Below are the code and all the weights of a small trained network. Each question names an input and a class and asks about switching units off, where a switched-off unit gives its printed mean instead of its output.

import numpy as np


def w(rows, s, z=0):
    codes = np.array(rows[::2]) - 128.0
    scale = np.full(codes.shape[1], s)
    scale[-1] = z or s
    return codes * scale


def norm(h):
    return h / np.sqrt((h * h).mean(-1, keepdims=True) + 1e-5)


def f(y):
    return np.maximum(y, 0)


def log_softmax(a):
    a = a - a.max(-1, keepdims=True)
    return a - np.log(np.exp(a).sum(-1, keepdims=True))


def net(x, mask):
    res = np.array(x, float).reshape(1, 8) / 4 @ E
    u = 0
    for l in range(3):
        y = f(norm(res) @ A[l][:, :-1].T + A[l][:, -1])
        res = res + np.where(mask[u : u + 11], y, B[l][:, -1]) @ B[l][:, :-1]
        u += 11
    return log_softmax(norm(res)[-1] @ U[:, :-1].T + U[:, -1])


A, B = {}, {}
E = w([
[135,125,129],'x0',
[73,92,157],'x1',
[127,129,126],'x2',
[131,129,128],'x3',
[109,85,5],'x4',
[77,156,111],'x5',
[128,131,126],'x6',
[128,132,125],'x7',
],0.011)
A[0] = w([
[204,7,165,145],'L0N1',
[23,191,91,155],'L0N2',
[108,109,105,74],'L0N3',
[25,57,179,114],'L0N4',
[51,203,145,124],'L0N5',
[46,196,71,87],'L0N6',
[160,100,208,151],'L0N7',
[195,189,89,185],'L0N8',
[141,65,78,2],'L0N9',
[102,54,152,173],'L0N10',
[130,55,147,77],'L0N11',
],0.011,0.0016)
B[0] = w([
[233,181,58,232],'L0N1',
[213,174,124,232],'L0N2',
[153,131,113,164],'L0N3',
[89,218,124,253],'L0N4',
[254,70,86,218],'L0N5',
[203,141,105,213],'L0N6',
[172,97,79,244],'L0N7',
[37,233,155,211],'L0N8',
[179,78,148,204],'L0N9',
[108,198,113,199],'L0N10',
[139,185,109,169],'L0N11',
],0.014,0.0048)
A[1] = w([
[55,117,119,71],'L1N1',
[187,120,77,63],'L1N2',
[112,80,148,133],'L1N3',
[149,106,252,24],'L1N4',
[157,72,107,60],'L1N5',
[65,83,108,103],'L1N6',
[97,127,111,47],'L1N7',
[84,219,126,21],'L1N8',
[63,130,56,247],'L1N9',
[83,136,69,140],'L1N10',
[175,152,99,40],'L1N11',
],0.016,0.0013)
B[1] = w([
[139,135,77,128],'L1N1',
[137,213,111,254],'L1N2',
[105,180,127,128],'L1N3',
[161,1,155,151],'L1N4',
[93,185,93,149],'L1N5',
[137,111,96,128],'L1N6',
[138,112,111,128],'L1N7',
[69,170,220,189],'L1N8',
[67,11,140,155],'L1N9',
[55,26,162,153],'L1N10',
[92,190,122,255],'L1N11',
],0.013,0.0097)
A[2] = w([
[153,67,55,42],'L2N1',
[124,95,69,199],'L2N2',
[247,141,125,213],'L2N3',
[126,68,23,213],'L2N4',
[152,150,134,47],'L2N5',
[189,92,177,166],'L2N6',
[86,86,133,87],'L2N7',
[16,153,162,175],'L2N8',
[138,137,123,3],'L2N9',
[137,91,72,109],'L2N10',
[174,138,212,193],'L2N11',
],0.015,0.0016)
B[2] = w([
[128,34,161,139],'L2N1',
[94,72,94,149],'L2N2',
[97,113,26,254],'L2N3',
[63,29,95,163],'L2N4',
[125,157,124,170],'L2N5',
[78,23,133,156],'L2N6',
[148,168,143,131],'L2N7',
[105,170,255,180],'L2N8',
[137,136,123,135],'L2N9',
[104,80,138,141],'L2N10',
[31,43,95,195],'L2N11',
],0.014,0.0092)
U = w([
[65,11,83,211],'0',
[176,155,69,101],'1',
[113,146,113,219],'2',
[65,164,173,5],'3',
[85,150,115,70],'4',
[113,135,114,131],'5',
],0.012,0.0023)

Each question gives the input, the list of numbers given to net, and the class t.
The units are the neurons (one row each of A and B). Each row of codes is followed by its name. A weight is (code - 128) times the scale printed after its matrix; where a second scale follows, it is the last column's (A, B and U).
mask holds one flag per neuron, layer by layer. A switched-off neuron (its flag False) gives its mean, the last column of its row in B, instead of its output. The means were averaged over made-up inputs and are rounded, as every weight is.
A unit's drop is (log p(t) with every unit on - log p(t) with that unit switched off) / (log p(t) with every unit on - log p(t) with every unit switched off).
The circuit of an input: a set's keep is (log p(t) with only the set's units on - log p(t) with every unit switched off) / (log p(t) with every unit on - log p(t) with every unit switched off). Starting from the 12 units with the biggest drops (on a tie, the unit counted first), units are removed one at a time, each time the one whose removal leaves the highest keep (on an exact tie, the one counted first), for as long as the keep stays at least 0.8.
circuit, biggest first: the units of the circuit, biggest drop first
most important unit: the unit with the biggest drop
top k neurons: the k neurons with the biggest drops, biggest first
top k neurons in layer l: the k neurons of layer l with the biggest drops, biggest first
drop when u is switched off: that unit's drop, to one decimal
input [0,4,-6,-2,1,6,1,-2], class 1: circuit, biggest first => (L0N5, L0N2)
input [-7,-7,-1,6,7,-3,-6,1], class 0: most important unit => L0N4
input [3,-6,2,-5,2,5,-8,5], class 3: circuit, biggest first => (L0N8, L1N8, L2N8)
input [-3,2,-4,3,4,5,-8,2], class 1: circuit, biggest first => (L0N2, L0N6)
input [3,7,-7,-4,4,-6,0,1], class 3: circuit, biggest first => (L0N5, L2N3)
input [4,-7,8,-7,-8,4,-5,6], class 0: top 2 neurons in layer 1 => (L1N4, L1N2)
input [-3,1,5,3,-6,2,-3,5], class 0: top 2 neurons => (L0N1, L1N4)
input [3,5,6,4,-2,7,3,-5], class 1: top 2 neurons => (L0N5, L0N2)
input [-3,-7,-7,-6,1,-5,0,5], class 3: top 2 neurons => (L0N8, L0N5)
input [-1,5,-4,6,-5,7,3,6], class 1: top 4 neurons => (L0N5, L0N8, L0N2, L2N8)
input [1,-6,6,2,4,4,-6,4], class 3: top 3 neurons => (L0N8, L0N5, L0N1)
input [3,6,5,-5,-6,0,2,-3], class 0: top 2 neurons in layer 0 => (L0N1, L0N8)
input [2,3,-3,-4,-5,6,-4,4], class 1: top 3 neurons => (L0N5, L0N8, L1N8)
input [3,0,6,5,-3,8,-1,2], class 1: circuit, biggest first => (L0N5)
input [-6,-7,-2,-2,-8,1,-2,-1], class 0: top 2 neurons => (L0N4, L1N4)
input [3,-5,1,-4,-8,-7,-6,8], class 0: top 2 neurons in layer 2 => (L2N11, L2N6)
input [5,-4,0,0,-6,4,8,-6], class 0: top 3 neurons => (L0N1, L0N4, L1N4)
input [-2,7,3,-1,-6,-8,-2,-8], class 1: top 3 neurons => (L0N1, L0N7, L0N8)
input [-6,-8,8,-1,2,1,-5,3], class 3: drop when L0N8 is switched off => 0.2
input [-5,-6,7,3,2,-3,-2,-5], class 3: most important unit => L0N8
input [5,-7,5,-2,1,4,2,6], class 3: drop when L0N8 is switched off => 0.8
input [-6,-8,6,5,-2,-3,-4,6], class 3: drop when L0N8 is switched off => 0.6
